[128 = 0]

mevlag: [110,112,134,122,182,113,166,138,116,110,141,97,124,124,91,158,127,116,107,130,175,126,137,156,139,136,126]
lakavvaru: [131,97,107,155,118,126,134,131,130,102,146,112,108,95,156,159,132,105,179,151,124,128,131,132,128,166,102]
lakavvaru: [121,145,126,122,137,129,144,112,115,146,123,124,131,142,82,125,131,134,108,136,124,140,137,150,138,97,131]
fimefpiz: [113,120,148,149,158,124,108,130,45,123,118,79,96,112,128,121,103,133,145,153,104,101,122,123,140,146,131]
rivkufer: [119,130,96,103,150,122,127,122,146,118,153,109,145,155,166,124,130,137,176,125,129,108,121,144,119,167,120]
vumkamik: [141,93,152,159,139,113,129,158,109,117,116,82,77,89,175,134,119,80,131,164,142,141,129,121,127,155,105]
fimefpiz: [122,115,114,155,104,141,114,123,97,112,144,138,128,94,123,148,124,155,176,138,85,106,120,110,140,139,134]
mevlag: [95,128,128,141,195,115,163,95,126,158,184,112,113,125,77,154,150,97,57,160,151,111,197,202,130,96,100]
rivkufer: [134,136,114,105,132,119,127,134,169,139,140,140,141,154,150,107,134,115,123,107,150,136,135,145,102,131,115]
rivkufer: [138,181,144,158,60,156,69,114,71,108,77,175,159,151,86,127,105,188,149,90,73,120,122,60,160,133,132]
fimefpiz: [103,104,97,94,162,125,139,106,122,184,174,102,109,113,146,79,135,132,147,163,89,104,109,182,92,84,166]
rivkufer: [124,181,157,125,127,146,93,84,109,127,81,120,142,189,138,122,124,148,101,128,108,109,135,96,158,146,129]
vumkamik: [136,94,123,134,116,121,140,146,139,106,122,125,110,103,135,139,127,95,145,119,158,148,115,132,110,146,119]
mevlag: [169,166,131,136,78,119,131,188,112,156,103,164,150,120,66,98,110,171,126,112,102,191,123,100,148,60,126]
rivkufer: [120,154,115,146,114,134,106,84,123,149,138,146,126,152,110,121,137,112,115,129,108,123,171,157,116,119,93]
lakavvaru: [127,164,99,137,127,128,105,100,117,109,128,105,140,180,148,138,125,131,185,133,110,119,153,136,142,186,74]
lakavvaru: [140,104,124,158,93,123,113,121,127,117,108,127,86,114,141,126,127,57,138,122,150,158,143,146,92,152,82]
lakavvaru: [101,104,109,98,138,139,155,86,118,97,103,108,124,144,86,145,130,115,153,110,159,128,91,157,117,147,156]
mevlag: [125,125,125,94,152,113,127,136,105,135,101,88,112,158,132,83,110,108,144,114,152,143,101,153,100,136,133]
mevlag: [120,121,107,138,94,137,90,94,76,158,117,125,93,120,121,78,116,112,169,134,76,127,117,153,88,110,128]
vumkamik: [142,142,82,151,84,122,91,129,113,177,165,151,117,118,136,77,124,124,181,136,63,141,155,159,90,99,84]
mevlag: [132,145,120,129,100,137,95,87,160,175,135,153,117,147,166,87,144,99,104,137,98,127,154,147,92,103,111]
vumkamik: [115,104,148,170,141,124,134,134,60,132,134,113,90,76,74,142,117,115,108,151,118,125,144,142,136,103,126]
fimefpiz: [110,108,135,125,145,135,149,87,130,152,129,113,97,115,113,128,144,94,86,159,132,127,134,165,117,96,145]
vumkamik: [114,137,133,153,151,128,93,115,84,128,147,101,115,130,162,127,118,136,148,151,93,84,149,124,136,161,108]
rivkufer: [127,166,101,154,116,127,121,128,119,131,169,167,165,138,74,150,131,164,141,113,103,123,178,138,147,118,88]
fimefpiz: [124,130,157,128,202,104,182,154,126,158,152,83,114,114,102,144,136,121,55,180,154,140,161,158,163,85,125]
rivkufer: [127,102,139,146,109,131,167,140,103,123,112,149,114,78,30,153,127,122,97,121,147,165,120,138,136,75,150]
vumkamik: [137,139,130,97,153,112,159,137,126,135,89,80,118,165,112,110,122,107,123,139,162,172,113,152,134,123,122]
vumkamik: [129,125,167,156,154,120,127,144,133,122,137,126,116,112,143,153,132,107,67,138,155,116,163,115,142,137,110]
vumkamik: [109,140,88,101,123,138,130,92,136,112,138,146,162,164,96,135,133,150,169,94,129,114,119,150,118,145,133]
fimefpiz: [134,133,159,126,110,142,112,110,113,124,70,114,111,141,145,116,122,120,112,135,123,135,102,98,136,132,149]
lakavvaru: [109,109,128,115,166,136,167,104,155,131,156,105,128,112,144,162,151,137,113,175,124,103,123,138,153,121,160]
rivkufer: [116,140,87,128,136,119,139,109,140,142,173,144,142,144,88,132,140,119,138,118,132,131,169,184,111,117,90]
fimefpiz: [104,100,145,171,110,144,90,106,69,100,127,152,106,89,101,147,116,119,127,102,118,87,132,115,112,148,134]
mevlag: [92,129,137,96,161,139,129,75,128,132,122,128,133,162,105,122,136,121,85,106,152,96,123,156,110,124,160]
mevlag: [131,69,118,142,38,161,77,76,145,97,81,156,83,100,199,113,132,63,181,103,119,124,78,106,62,176,143]
rivkufer: [158,122,163,120,136,94,131,200,147,178,123,143,105,110,126,67,118,85,47,105,175,178,141,143,84,65,118]
fimefpiz: [132,135,158,150,105,143,137,93,143,98,77,137,118,143,102,173,141,90,78,125,165,152,146,113,150,144,111]
vumkamik: [143,150,124,136,120,113,89,158,121,154,146,145,133,139,150,83,114,130,132,107,113,128,151,129,102,122,96]
lakavvaru: [114,147,133,135,164,129,142,109,128,128,151,115,141,142,116,160,139,143,104,152,125,106,160,137,161,132,118]
lakavvaru: [132,132,128,123,160,108,159,135,133,143,126,91,110,141,114,127,132,94,106,153,157,160,150,167,131,118,100]
mevlag: [142,143,92,95,82,128,95,132,151,138,117,165,151,165,141,72,119,131,175,70,124,146,104,134,77,130,123]
fimefpiz: [98,123,107,135,189,116,136,112,60,137,164,59,106,125,117,130,117,138,173,177,96,95,141,172,142,143,115]
lakavvaru: [131,172,143,157,146,122,99,124,130,128,147,129,142,160,154,143,130,132,101,136,121,104,188,117,152,156,75]
mevlag: [156,128,136,128,83,126,124,159,120,134,84,141,119,118,111,100,114,123,134,112,128,177,101,108,120,102,134]
mevlag: [123,107,142,147,120,137,112,112,73,130,98,91,85,102,142,116,115,115,150,162,94,122,104,118,130,132,144]
rivkufer: [119,135,148,130,156,132,143,115,117,123,119,101,125,134,124,151,132,136,104,156,129,117,133,121,161,131,137]
lakavvaru: [137,127,152,177,133,105,130,189,83,114,142,151,125,89,54,151,109,124,91,99,159,146,170,124,138,113,90]
fimefpiz: [101,119,106,118,133,136,103,109,112,132,165,153,142,124,124,112,125,152,153,99,106,80,121,142,98,131,149]
fimefpiz: [127,119,120,135,74,161,136,67,161,120,102,155,123,121,122,156,154,114,128,144,109,139,116,119,135,119,147]
vumkamik: [130,125,152,137,132,125,112,154,108,128,127,138,128,111,128,120,116,141,108,114,128,115,124,104,128,122,141]
rivkufer: [115,100,80,105,176,110,203,166,158,94,197,116,166,103,88,188,139,164,179,131,161,126,121,159,154,141,134]
lakavvaru: [149,122,128,153,129,104,123,168,127,119,132,109,108,121,153,128,119,90,142,131,152,154,154,135,119,156,71]
vumkamik: [124,139,110,96,120,135,136,117,147,122,120,145,157,155,108,123,131,149,142,100,136,132,107,131,124,125,148]
[122,137,155,150,94,147,83,81,68,143,69,122,88,136,116,96,115,103,112,133,96,128,122,120,115,117,134] : rivkufer
[124,116,120,138,130,126,154,132,173,105,161,163,148,114,104,176,147,117,104,109,168,128,156,138,130,135,111] : mevlag
[131,106,116,139,105,128,115,130,121,128,131,136,110,106,137,115,124,109,153,121,120,132,121,135,101,131,122] : fimefpiz
[143,158,124,148,116,124,114,126,129,159,137,129,125,138,140,114,131,128,124,155,94,140,162,132,138,111,94] : lakavvaru
[157,175,147,93,159,95,135,171,155,160,100,106,138,194,137,78,118,108,77,111,177,178,147,144,121,111,93] : vumkamik
[114,108,111,113,104,139,143,127,155,92,139,195,166,117,64,157,135,143,125,55,169,123,112,128,108,125,155] : vumkamik
[150,162,117,125,126,113,128,149,174,164,155,147,147,150,147,108,139,127,107,133,125,150,167,140,125,104,91] : mevlag
[109,149,131,125,165,137,137,81,142,116,135,102,138,165,145,164,145,130,112,156,131,98,153,136,160,160,117] : vumkamik
[127,107,113,155,95,140,117,109,136,127,146,149,113,95,142,141,139,112,148,140,104,121,137,130,115,130,118] : rivkufer
[138,157,110,132,129,122,124,134,172,150,174,154,156,143,148,129,143,141,120,133,114,123,171,136,132,119,95] : mevlag
[128,135,135,132,137,123,129,125,128,145,131,127,120,132,119,120,131,114,99,134,133,134,148,143,124,111,116] : rivkufer
[125,116,153,142,148,132,149,116,175,100,134,126,126,123,157,183,150,100,80,144,169,116,153,116,149,159,117] : vumkamik
[127,92,95,101,126,124,148,158,133,92,139,121,143,109,136,136,119,151,206,106,139,127,74,122,119,158,156] : rivkufer
[134,118,105,133,116,126,117,132,161,112,153,137,135,127,177,138,135,119,167,123,128,118,134,125,115,167,104] : mevlag
[151,119,111,167,140,95,158,202,84,125,157,94,113,81,94,146,109,135,176,162,120,167,149,140,157,122,81] : mevlag
[105,101,97,124,132,138,169,82,142,89,131,119,126,129,85,183,146,103,153,128,161,132,126,166,131,155,124] : vumkamik
[127,140,144,119,156,130,136,128,147,117,129,108,142,144,164,149,134,146,115,149,131,110,129,105,161,150,136] : rivkufer
[142,107,129,113,151,99,141,181,140,168,152,115,107,104,148,81,122,103,110,134,146,153,127,156,93,91,125] : fimefpiz
[103,104,109,120,117,146,88,88,72,143,128,111,102,113,155,84,114,140,191,138,64,85,85,135,94,132,168] : fimefpiz
[132,115,149,148,132,128,122,139,131,121,132,126,115,105,157,142,129,117,110,141,131,117,136,109,134,139,125] : vumkamik
[148,138,163,153,121,122,124,157,126,170,131,144,113,97,127,110,128,127,66,152,110,145,152,112,137,71,127] : vumkamik
[119,117,133,140,111,154,148,87,137,134,126,139,122,100,111,159,149,138,110,166,98,121,122,120,154,99,161] : fimefpiz
[141,154,109,155,125,110,141,154,86,142,138,118,128,125,62,129,116,139,148,142,111,165,161,152,149,102,83] : lakavvaru
[133,134,84,119,134,118,145,123,230,141,206,166,160,143,169,145,164,110,124,124,149,124,180,167,105,136,82] : rivkufer

fuvudlinov: [141,190,95,163,81,84,128,112,160,116,136,80,156,78,136,111,149,139,152,165,148,157,100,162,130,142,161]
mivorbivuv: [139,129,104,117,143,151,121,115,170,88,158,138,131,143,121,88,138,152,156,78,101,177,161,129,146,149,183]
dunsipar: [121,121,144,112,129,76,117,109,136,110,152,123,115,109,167,113,110,117,78,182,145,132,117,142,91,121,115]
pempep: [126,115,142,121,134,139,128,129,115,124,118,115,123,128,117,144,118,110,128,143,142,105,124,128,129,118,103]
pempep: [126,154,99,183,100,176,159,155,109,193,69,110,161,127,96,179,161,153,184,85,116,105,117,117,164,124,115]
fuvudlinov: [157,182,48,146,93,32,150,97,124,146,167,137,188,74,205,124,137,146,103,155,83,179,155,162,94,171,155]
mivorbivuv: [130,141,131,122,126,121,125,131,140,131,137,130,117,130,120,105,128,141,142,121,124,145,105,129,152,121,158]
mivorbivuv: [124,104,121,125,148,148,121,126,139,109,140,165,131,154,142,118,137,138,108,88,106,143,181,112,98,152,134]
dunsipar: [123,147,149,143,113,102,85,127,172,64,155,146,113,132,132,72,152,121,98,144,168,155,139,127,74,163,167]
fuvudlinov: [117,105,141,121,144,108,118,140,111,140,141,202,117,159,163,118,130,133,67,108,107,131,162,100,77,147,125]
pempep: [117,80,137,95,162,151,147,113,119,143,122,109,116,131,139,154,96,130,120,131,112,110,129,130,145,91,86]
bilsurut: [135,152,144,143,107,116,90,122,157,51,143,106,126,115,108,97,144,91,126,168,187,132,134,142,91,159,145]
pempep: [124,127,121,128,127,120,138,122,132,144,127,119,131,119,141,133,124,141,125,132,119,132,120,133,133,117,123]
fuvudlinov: [172,141,72,98,134,82,152,121,61,151,162,179,168,121,157,147,107,103,125,117,63,140,172,135,135,164,136]
bilsurut: [144,130,84,124,131,153,158,106,130,135,122,78,159,104,122,156,119,136,177,118,103,134,138,151,172,119,121]
dunsipar: [128,150,121,173,105,175,120,143,145,111,98,106,146,131,87,137,164,126,169,105,154,119,140,123,128,149,135]
bilsurut: [125,124,164,140,125,113,96,169,79,126,125,222,115,171,125,125,145,90,71,118,144,100,161,87,60,171,120]
bilsurut: [149,154,106,132,105,107,121,90,152,59,143,42,156,71,125,132,121,87,151,201,173,129,129,178,119,140,117]
dunsipar: [110,152,122,186,94,167,137,130,166,140,79,54,144,102,103,152,160,152,169,135,166,114,98,139,140,110,112]
fuvudlinov: [112,116,148,149,127,156,108,129,158,90,117,116,121,136,118,122,146,123,117,130,163,120,146,122,92,137,116]
mivorbivuv: [109,128,153,135,125,145,133,143,137,163,103,113,105,134,109,129,130,152,144,122,138,117,78,119,160,92,128]
dunsipar: [117,117,133,129,127,130,141,115,130,140,111,81,128,105,135,154,115,127,127,162,143,108,106,143,134,98,90]
pempep: [133,123,140,111,133,132,141,141,88,162,113,125,119,131,108,152,109,112,144,136,125,99,97,124,165,103,109]
fuvudlinov: [133,130,115,115,131,119,146,122,119,154,129,117,132,118,134,137,114,138,141,129,107,132,110,136,158,110,128]
fuvudlinov: [143,118,128,114,139,166,130,130,110,109,120,108,132,134,90,147,118,98,166,121,134,107,138,130,157,127,116]
fuvudlinov: [152,130,128,106,136,143,127,141,88,121,131,143,130,142,92,138,116,92,158,116,122,112,135,123,159,138,133]
bilsurut: [118,148,154,153,97,79,99,121,141,88,130,105,125,98,145,119,137,95,82,208,194,112,114,144,60,141,106]
mivorbivuv: [137,124,106,147,121,193,160,126,102,143,75,48,162,105,83,203,124,104,196,134,142,77,127,145,173,107,70]
bilsurut: [113,138,106,170,104,132,152,119,138,164,92,78,156,94,149,169,142,151,130,147,135,113,118,142,116,113,89]
dunsipar: [138,124,110,107,136,95,149,126,89,171,139,157,137,125,158,143,108,131,111,127,87,129,129,128,137,123,120]
bilsurut: [74,130,177,168,108,110,114,144,178,167,103,132,89,132,155,102,154,185,76,142,162,132,70,110,90,94,128]
mivorbivuv: [142,112,107,125,137,123,127,122,96,108,138,158,155,132,150,151,126,96,98,127,114,117,196,125,79,167,100]
pempep: [116,96,135,95,150,99,134,95,146,120,151,105,114,109,173,123,96,136,89,167,123,137,122,147,114,100,104]
dunsipar: [130,135,120,123,124,90,132,124,118,145,141,146,131,119,157,124,122,134,104,141,114,138,124,131,116,130,131]
pempep: [124,98,128,114,152,169,144,131,115,147,114,129,125,146,117,151,117,134,143,97,106,114,140,117,153,111,108]
mivorbivuv: [126,118,136,136,124,132,141,144,74,166,97,133,137,128,125,179,121,101,116,145,134,79,127,119,118,120,75]
mivorbivuv: [125,103,122,132,143,163,133,133,116,130,116,145,137,147,127,150,133,126,124,97,113,116,169,113,114,139,106]
dunsipar: [107,143,121,149,118,150,151,132,170,184,103,96,120,123,122,120,142,199,167,94,110,151,73,128,186,85,155]
bilsurut: [114,142,123,144,108,108,135,99,173,122,122,50,133,79,148,129,126,147,130,182,158,135,88,162,128,99,114]
pempep: [128,160,108,154,101,108,146,133,125,172,113,116,144,107,136,139,140,151,142,132,119,133,98,135,145,121,136]
[128,122,126,122,136,139,133,134,123,140,127,143,125,141,124,128,127,137,134,105,112,131,132,119,141,126,134] : bilsurut
[81,75,199,97,166,139,130,158,122,202,112,185,56,181,137,113,107,175,82,97,109,114,71,83,148,63,118] : fuvudlinov
[141,149,139,99,123,63,113,125,120,119,167,153,110,121,143,89,111,116,106,161,129,149,98,136,129,131,163] : pempep
[71,90,202,141,140,137,122,173,118,208,88,192,70,178,142,128,135,170,62,106,134,96,82,74,102,83,100] : mivorbivuv
[122,120,143,151,125,152,91,122,161,47,131,120,131,134,117,114,151,98,110,139,177,123,178,127,63,167,120] : pempep
[137,125,114,120,139,142,127,127,133,116,141,147,133,142,123,116,132,134,140,95,107,146,153,122,136,143,150] : mivorbivuv
[111,108,145,134,137,141,126,138,126,144,115,148,117,146,135,134,132,138,105,115,127,117,134,111,109,122,112] : mivorbivuv
[122,123,119,138,122,100,111,89,173,63,151,90,142,94,170,115,131,117,87,180,160,144,162,156,60,148,111] : mivorbivuv
[114,93,136,134,139,193,167,137,85,187,62,73,136,123,99,214,110,119,162,131,132,58,107,125,170,76,43] : pempep
[120,143,141,138,115,125,123,133,146,133,121,109,116,122,116,115,134,140,140,138,146,131,91,131,143,113,141] : fuvudlinov
[110,166,107,186,86,61,109,110,187,108,146,135,151,96,198,93,171,164,63,158,147,173,148,141,32,168,150] : fuvudlinov
[136,148,122,145,119,168,107,123,181,65,134,95,130,130,85,94,153,130,178,106,154,154,138,136,144,149,173] : bilsurut
[124,137,110,142,119,125,145,125,133,159,117,116,140,116,141,139,134,153,135,122,113,135,117,133,139,118,127] : pempep
[116,134,132,112,129,77,147,134,118,203,137,161,108,128,166,114,113,174,102,126,89,147,75,121,153,93,147] : fuvudlinov
[132,132,130,100,131,82,138,120,116,155,147,131,116,114,151,118,103,135,115,154,112,137,91,139,149,104,135] : pempep
[122,97,135,114,149,161,141,127,115,140,112,116,124,136,120,155,113,124,135,119,121,106,133,124,143,107,96] : pempep
[136,127,128,113,128,98,129,118,108,122,139,123,132,112,143,137,111,104,110,165,133,118,127,140,116,128,110] : bilsurut
[100,85,130,129,150,151,141,109,155,137,117,109,125,127,162,145,122,159,99,122,118,126,147,127,106,104,90] : fuvudlinov
[137,167,121,171,96,118,95,143,143,81,135,158,145,134,117,101,172,112,122,120,157,143,164,120,75,189,163] : dunsipar
[112,106,131,149,127,156,134,116,136,118,99,83,141,112,135,167,131,119,117,152,154,97,146,136,97,119,71] : mivorbivuv
[117,110,157,108,152,168,109,132,172,97,140,133,90,160,96,82,129,149,150,89,132,152,117,115,159,115,169] : dunsipar
[152,128,93,142,130,170,140,145,81,134,111,157,167,147,104,169,142,103,158,79,101,109,190,113,129,168,115] : bilsurut
[143,136,108,124,125,128,137,120,118,123,132,113,145,116,123,139,123,117,148,132,121,128,136,140,142,134,128] : fuvudlinov
[140,129,124,91,145,101,128,129,122,138,163,174,112,145,139,93,113,142,123,104,89,160,122,121,153,129,172] : pempep

zes-vid: [180,114,82,113,100,194,86,106,173,149,131,143,149,125,177,110,162,132,117,195,112,117,111,154,40,131,101]
gamu-ser: [176,62,127,163,159,158,153,108,40,158,89,128,77,118,107,106,107,97,160,134,149,101,133,89,86,166,148]
keku-pana: [146,135,94,146,128,114,157,180,96,152,121,137,135,148,108,92,102,134,66,56,114,116,111,116,154,144,106]
gamu-ser: [112,122,154,105,133,148,149,165,114,103,167,148,128,113,111,144,174,141,75,124,150,119,149,132,166,141,201]
zes-vid: [161,105,119,144,131,123,133,137,116,154,112,149,125,144,149,94,117,132,131,97,120,112,132,121,116,129,109]
keku-pana: [173,134,77,109,105,167,115,155,150,158,150,157,157,137,154,83,153,141,55,111,117,104,110,161,98,131,118]
keku-pana: [147,95,164,149,185,106,201,166,81,102,105,122,143,107,129,128,105,160,100,171,109,137,155,105,145,174,128]
gamu-ser: [157,123,126,108,133,143,107,93,148,134,128,133,144,122,164,110,131,127,152,166,131,117,135,164,89,112,122]
tenev-nivi: [126,144,125,118,147,138,154,150,98,72,118,96,164,118,98,160,109,129,98,185,120,133,130,131,147,143,132]
zes-vid: [96,159,125,105,115,139,103,103,121,103,140,104,122,126,88,159,128,96,147,128,156,125,121,142,147,105,160]
tenev-nivi: [142,146,107,118,127,143,130,147,126,86,116,110,174,135,124,146,115,133,104,176,107,128,124,139,128,128,107]
tenev-nivi: [144,107,128,139,117,136,127,151,142,129,125,152,134,140,155,125,148,147,120,130,111,125,136,114,120,132,117]
gamu-ser: [137,107,164,114,146,120,152,156,124,131,156,167,130,123,152,105,159,154,97,99,140,112,160,141,155,130,175]
tenev-nivi: [146,130,120,104,107,144,97,129,157,132,148,159,146,145,160,110,156,132,124,109,133,105,137,158,123,98,140]
keku-pana: [80,130,164,122,104,123,105,126,160,105,151,140,110,132,129,172,170,131,159,122,140,141,144,112,158,108,162]
tenev-nivi: [147,111,161,141,179,104,180,153,94,69,90,108,171,121,138,148,90,154,131,202,99,138,159,117,145,148,105]
keku-pana: [115,108,130,141,124,159,149,155,102,123,137,128,102,111,95,153,156,128,92,142,135,134,123,91,130,167,163]
zes-vid: [152,133,118,120,127,123,123,142,132,119,121,139,160,148,149,111,118,136,121,119,116,113,135,146,134,110,111]
keku-pana: [124,116,136,123,119,148,134,155,138,119,148,147,129,123,134,139,167,145,95,138,126,129,136,119,133,141,153]
zes-vid: [123,144,92,123,121,162,82,26,119,160,110,73,86,102,93,136,99,65,198,177,159,135,86,142,52,125,115]
gamu-ser: [122,119,158,127,140,103,155,168,121,122,144,156,132,135,137,118,141,152,101,84,129,121,153,124,175,127,154]
tenev-nivi: [131,82,180,183,188,76,199,143,88,114,76,110,117,112,136,140,83,156,160,173,97,159,153,71,135,174,90]
tenev-nivi: [124,130,108,143,112,133,121,129,138,144,122,123,117,132,123,130,127,125,125,123,117,138,109,111,113,137,104]
zes-vid: [114,140,132,113,111,127,112,148,100,103,141,143,127,158,98,138,134,106,131,58,155,98,142,131,186,93,176]
keku-pana: [120,107,141,117,119,174,123,127,141,113,150,136,116,104,130,159,182,134,116,186,137,134,135,119,105,149,170]
zes-vid: [117,124,130,114,98,155,108,155,119,113,155,158,118,147,111,143,171,118,111,81,151,103,139,121,163,111,186]
gamu-ser: [131,152,141,95,123,103,108,122,199,131,155,152,169,133,190,103,146,160,124,127,116,130,143,182,130,91,112]
tenev-nivi: [92,161,122,128,148,115,145,99,93,123,121,72,109,102,64,148,86,97,133,138,147,147,104,127,140,143,133]
zes-vid: [80,129,142,130,119,145,122,102,114,133,146,109,73,102,78,165,150,100,145,129,162,143,116,103,132,143,177]
keku-pana: [129,129,107,155,136,113,159,158,79,144,110,116,113,136,86,115,93,118,97,77,124,126,109,99,151,152,115]
gamu-ser: [113,142,121,126,113,116,119,122,177,167,151,138,119,119,148,109,146,144,110,108,122,146,112,139,114,129,111]
gamu-ser: [158,111,119,180,147,82,136,120,76,122,47,106,131,170,125,119,40,107,206,105,101,120,130,89,132,114,51]
[126,125,139,122,133,126,129,125,124,129,136,134,123,125,128,125,134,127,130,120,138,123,136,133,135,124,146] : tenev-nivi
[87,132,146,116,117,156,134,137,169,107,164,121,122,90,123,176,185,151,91,197,126,163,124,118,120,158,158] : zes-vid
[98,126,153,138,131,111,133,125,121,113,125,120,110,127,112,155,127,123,155,124,134,140,136,105,152,126,141] : keku-pana
[88,134,178,128,123,80,127,150,158,99,140,149,134,147,146,152,143,151,154,92,123,139,160,118,190,97,140] : keku-pana
[151,130,103,136,153,135,127,70,90,146,91,82,116,111,105,114,72,91,168,167,137,128,105,137,79,139,98] : keku-pana
[128,98,160,143,147,108,169,171,96,142,140,161,106,128,125,108,142,147,97,69,137,118,151,105,168,147,166] : gamu-ser
[152,103,122,140,121,134,127,143,113,150,123,156,115,145,139,104,135,127,127,86,130,107,133,116,125,127,132] : zes-vid
[132,116,135,134,129,126,139,147,131,131,131,142,128,129,139,124,139,143,113,123,121,129,134,119,132,137,129] : zes-vid
[171,135,127,98,138,136,122,148,141,70,118,138,208,148,173,126,122,150,118,182,104,106,157,172,132,99,112] : tenev-nivi
[145,115,133,95,127,159,113,97,179,182,177,161,115,92,176,86,186,146,101,147,147,124,129,175,73,136,162] : gamu-ser
[103,127,147,124,126,137,105,78,135,115,125,107,104,113,119,162,134,106,189,171,146,140,130,124,110,119,143] : keku-pana
[136,112,137,143,123,101,109,98,155,180,123,151,101,138,167,92,125,129,176,85,128,127,130,129,106,110,104] : tenev-nivi
[102,163,106,149,106,87,114,127,166,141,112,108,133,147,127,133,96,131,143,100,99,156,100,115,135,114,58] : gamu-ser
[144,115,118,134,122,138,119,122,119,146,123,137,116,135,131,114,129,119,137,112,133,116,125,124,113,127,128] : zes-vid
[114,145,143,135,152,80,148,128,102,116,111,110,133,136,109,125,82,122,147,95,130,130,135,129,169,116,117] : zes-vid
[112,127,117,136,121,153,134,134,101,120,128,111,107,118,85,155,134,111,113,138,138,133,113,102,129,151,148] : gamu-ser
[107,147,111,134,129,137,141,132,107,115,123,94,123,115,81,154,113,114,107,147,129,144,106,112,133,150,126] : tenev-nivi
[133,116,128,135,121,134,129,142,134,131,129,141,126,133,138,128,142,137,121,126,121,128,131,117,125,133,127] : tenev-nivi
[117,161,141,99,123,105,115,142,166,84,139,132,181,145,153,141,129,147,127,136,115,128,147,163,164,89,120] : gamu-ser
[138,138,117,85,93,163,84,130,158,134,173,169,139,143,149,111,181,124,107,90,153,94,137,171,132,90,177] : tenev-nivi
